Below are the code and all the weights of a small trained network. Each question names an input and a class and asks about switching units off, where a switched-off unit gives its printed mean instead of its output.

import numpy as np


def w(rows, s, z=0):
    codes = np.array(rows[::2]) - 128.0
    scale = np.full(codes.shape[1], s)
    scale[-1] = z or s
    return codes * scale


def f(y):
    return np.maximum(y, 0)


def log_softmax(a):
    a = a - a.max(-1, keepdims=True)
    return a - np.log(np.exp(a).sum(-1, keepdims=True))


def net(x, mask):
    res = np.array(x, float).reshape(1, 4) / 4 @ E
    y = f(res @ A[0][:, :-1].T + A[0][:, -1])
    res = res + np.where(mask, y, B[0][:, -1]) @ B[0][:, :-1]
    return log_softmax(res[-1] @ U[:, :-1].T + U[:, -1])


A, B = {}, {}
E = w([
[153,152,143,87,241,188,104,29,123],'x0',
[157,45,89,129,152,118,189,89,4],'x1',
[134,147,133,119,118,130,128,129,107],'x2',
[246,94,200,48,174,89,142,199,189],'x3',
],0.014)
A[0] = w([
[218,125,184,41,208,155,155,72,177,66],'N0',
[152,90,117,112,127,119,173,118,46,148],'N1',
[81,104,67,145,84,78,147,154,99,127],'N2',
[104,44,100,139,158,200,169,83,76,136],'N3',
[182,92,174,134,76,16,159,218,129,158],'N4',
[88,180,48,147,43,155,151,134,114,179],'N5',
[78,155,90,148,169,208,67,56,109,154],'N6',
[182,67,84,153,149,122,206,125,39,155],'N7',
[130,97,201,56,154,165,149,122,137,84],'N8',
[80,117,81,185,32,110,156,142,133,197],'N9',
[124,251,163,170,127,131,73,154,207,254],'N10',
[34,119,128,205,76,87,120,127,104,195],'N11',
],0.011,0.0088)
B[0] = w([
[174,161,37,136,109,87,92,91,141,255],'N0',
[129,150,105,156,155,124,170,136,44,206],'N1',
[155,118,98,130,111,106,155,105,94,198],'N2',
[165,139,144,212,150,153,161,143,51,216],'N3',
[133,56,187,49,74,153,197,219,194,241],'N4',
[165,150,100,156,137,126,78,92,141,223],'N5',
[80,136,234,194,240,236,76,148,95,223],'N6',
[132,65,115,173,149,78,247,149,90,237],'N7',
[199,128,74,174,75,104,156,70,178,185],'N8',
[218,131,88,100,105,116,88,71,163,233],'N9',
[68,153,91,63,93,171,45,144,226,252],'N10',
[159,151,79,106,113,119,97,65,80,232],'N11',
],0.011,0.02)
U = w([
[166,152,38,110,104,90,35,92,154,229],'0',
[208,128,70,159,129,45,207,29,91,114],'1',
[41,191,242,138,188,192,78,116,145,218],'2',
[94,113,194,203,207,161,169,169,52,2],'3',
[105,108,186,69,79,134,124,241,172,46],'4',
[127,53,178,91,130,80,255,190,109,55],'5',
],0.0095,0.0022)

Each question gives the input, the list of numbers given to net, and the class t.
The units are the neurons (one row each of A and B). Each row of codes is followed by its name. A weight is (code - 128) times the scale printed after its matrix; where a second scale follows, it is the last column's (A, B and U).
mask holds one flag per neuron, in row order. A switched-off neuron (its flag False) gives its mean, the last column of its row in B, instead of its output. The means were averaged over made-up inputs and are rounded, as every weight is.
A unit's drop is (log p(t) with every unit on - log p(t) with that unit switched off) / (log p(t) with every unit on - log p(t) with every unit switched off).
The circuit of an input: a set's keep is (log p(t) with only the set's units on - log p(t) with every unit switched off) / (log p(t) with every unit on - log p(t) with every unit switched off). Starting from all 12 units, units are removed one at a time, each time the one whose removal leaves the highest keep (on an exact tie, the one counted first), for as long as the keep stays at least 0.8.
units of the circuit, in order: the units of the circuit, biggest drop first
top k neurons: the k neurons with the biggest drops, biggest first
drop when u is switched off: that unit's drop, to one decimal
input [-7,-1,2,1], class 4: units of the circuit, in order => [N4]
input [3,2,6,0], class 3: units of the circuit, in order => [N9, N11]
input [1,-5,0,-3], class 2: top 2 neurons => [N0, N6]
input [5,3,-7,0], class 3: units of the circuit, in order => [N6, N9]
input [0,3,-4,1], class 5: top 2 neurons => [N6, N0]
input [1,-1,-7,-8], class 2: top 2 neurons => [N6, N0]
input [-3,0,1,1], class 4: units of the circuit, in order => [N0, N4]
input [1,8,5,-4], class 3: top 2 neurons => [N6, N0]
input [1,6,5,0], class 3: units of the circuit, in order => [N0, N9]
input [7,1,3,-4], class 3: top 2 neurons => [N10, N3]
input [-2,-7,3,8], class 4: drop when N4 is switched off => 1.3
input [-8,7,-1,7], class 5: drop when N7 is switched off => 0.0
input [3,-6,-6,-7], class 2: drop when N6 is switched off => 1.1
input [1,8,4,-8], class 3: units of the circuit, in order => [N6]
input [1,4,2,-1], class 3: units of the circuit, in order => [N0, N9]
